Below is a small trained network, with its code and all its weights. Each question gives an input and a class and asks what happens when units are switched off, that is, made to give their printed mean instead of their output.

import numpy as np


def w(rows, s, z=0):
    codes = np.array(rows[::2]) - 128.0
    scale = np.full(codes.shape[1], s)
    scale[-1] = z or s
    return codes * scale


def f(y):
    return y / 2 * (1 + np.tanh(0.7978845608 * (y + 0.044715 * y**3)))


def log_softmax(a):
    a = a - a.max(-1, keepdims=True)
    return a - np.log(np.exp(a).sum(-1, keepdims=True))


def net(x, mask):
    res = np.array(x, float).reshape(1, 5) / 4 @ E
    y = f(res @ A[0][:, :-1].T + A[0][:, -1])
    res = res + np.where(mask, y, B[0][:, -1]) @ B[0][:, :-1]
    return log_softmax(res[-1] @ U[:, :-1].T + U[:, -1])


A, B = {}, {}
E = w([
[66,70,103,123,31,120,99,158],'x0',
[35,65,96,81,150,120,146,108],'x1',
[115,134,80,83,128,68,201,173],'x2',
[161,101,251,99,113,156,158,135],'x3',
[73,216,114,66,125,148,87,168],'x4',
],0.013)
A[0] = w([
[161,76,176,158,46,113,123,172,178],'n1',
[143,99,91,232,111,150,115,92,115],'n2',
[192,45,136,154,143,174,91,113,122],'n3',
[79,163,57,181,160,76,150,167,127],'n4',
[105,170,72,204,154,91,91,190,135],'n5',
[158,82,214,108,149,143,206,180,142],'n6',
[180,163,217,105,195,143,128,92,129],'n7',
[188,118,185,197,119,204,99,110,254],'n8',
[150,144,17,139,150,15,167,131,163],'n9',
[130,165,92,146,55,222,59,97,165],'n10',
[96,124,166,2,181,94,143,102,166],'n11',
[66,62,131,43,101,90,105,182,168],'n12',
[140,152,188,57,143,143,159,143,181],'n13',
[79,64,77,218,116,135,145,102,201],'n14',
[199,183,179,170,114,234,123,52,206],'n15',
[155,172,113,83,242,55,177,67,227],'n16',
[31,43,90,64,63,120,59,165,147],'n17',
],0.0088,0.005)
B[0] = w([
[151,45,163,122,57,64,178,139,199],'n1',
[96,82,115,161,126,152,96,63,174],'n2',
[148,80,227,148,152,119,149,88,187],'n3',
[134,187,95,134,123,125,45,117,179],'n4',
[71,118,106,89,108,115,86,79,172],'n5',
[174,81,125,136,141,89,154,186,201],'n6',
[143,165,182,168,228,85,153,155,213],'n7',
[146,65,227,219,158,134,113,173,246],'n8',
[86,166,71,123,79,77,64,114,208],'n9',
[108,62,178,62,133,174,66,162,185],'n10',
[47,167,130,113,207,209,254,158,180],'n11',
[161,130,93,60,116,169,146,129,197],'n12',
[140,128,113,130,153,69,194,225,179],'n13',
[147,117,69,176,62,174,132,65,188],'n14',
[133,98,183,156,174,85,81,163,249],'n15',
[67,162,68,204,167,101,115,163,215],'n16',
[195,199,174,41,129,196,179,85,221],'n17',
],0.0078,0.015)
U = w([
[142,134,194,114,159,102,166,103,2],'0',
[156,132,154,83,39,73,187,199,221],'1',
[44,159,91,142,169,146,199,182,141],'2',
[157,195,133,35,102,185,119,91,153],'3',
[80,98,192,112,121,159,29,192,86],'4',
[112,177,49,130,122,68,13,114,134],'5',
[178,169,183,198,210,84,135,178,131],'6',
[130,75,163,192,98,136,115,61,186],'7',
],0.011,0.0029)

Each question gives the input, the list of numbers given to net, and the class t.
The units are the neurons (one row each of A and B). Each row of codes is followed by its name. A weight is (code - 128) times the scale printed after its matrix; where a second scale follows, it is the last column's (A, B and U).
mask holds one flag per neuron, in row order. A switched-off neuron (its flag False) gives its mean, the last column of its row in B, instead of its output. The means were averaged over made-up inputs and are rounded, as every weight is.
A unit's drop is (log p(t) with every unit on - log p(t) with that unit switched off) / (log p(t) with every unit on - log p(t) with every unit switched off).
The circuit of an input: a set's keep is (log p(t) with only the set's units on - log p(t) with every unit switched off) / (log p(t) with every unit on - log p(t) with every unit switched off). Starting from the 12 units with the biggest drops (on a tie, the unit counted first), units are removed one at a time, each time the one whose removal leaves the highest keep (on an exact tie, the one counted first), for as long as the keep stays at least 0.8.
circuit, biggest first: the units of the circuit, biggest drop first
most important unit: the unit with the biggest drop
k most important neurons: the k neurons with the biggest drops, biggest first
drop when u is switched off: that unit's drop, to one decimal
input [4,4,5,-4,6], class 3: most important unit	n17
input [-2,5,-6,-4,1], class 3: circuit, biggest first	[n8; n15; n16]
input [-3,-2,-4,-8,-6], class 7: 2 most important neurons	[n3; n2]
input [-2,-3,6,5,4], class 2: circuit, biggest first	[n8; n11]
input [-8,4,6,-6,4], class 5: 2 most important neurons	[n9; n4]
input [-2,0,-4,-2,-4], class 7: circuit, biggest first	[n2; n13]
input [7,7,-3,8,-7], class 1: circuit, biggest first	[n1; n6]
input [3,8,5,8,6], class 2: 2 most important neurons	[n11; n13]
input [8,7,3,7,2], class 3: 2 most important neurons	[n17; n12]
input [-5,3,6,-1,-6], class 2: drop when n11 is switched off	0.3
input [-2,-2,-7,-6,4], class 4: drop when n10 is switched off	0.2
input [2,5,6,8,5], class 2: drop when n16 is switched off	-0.1
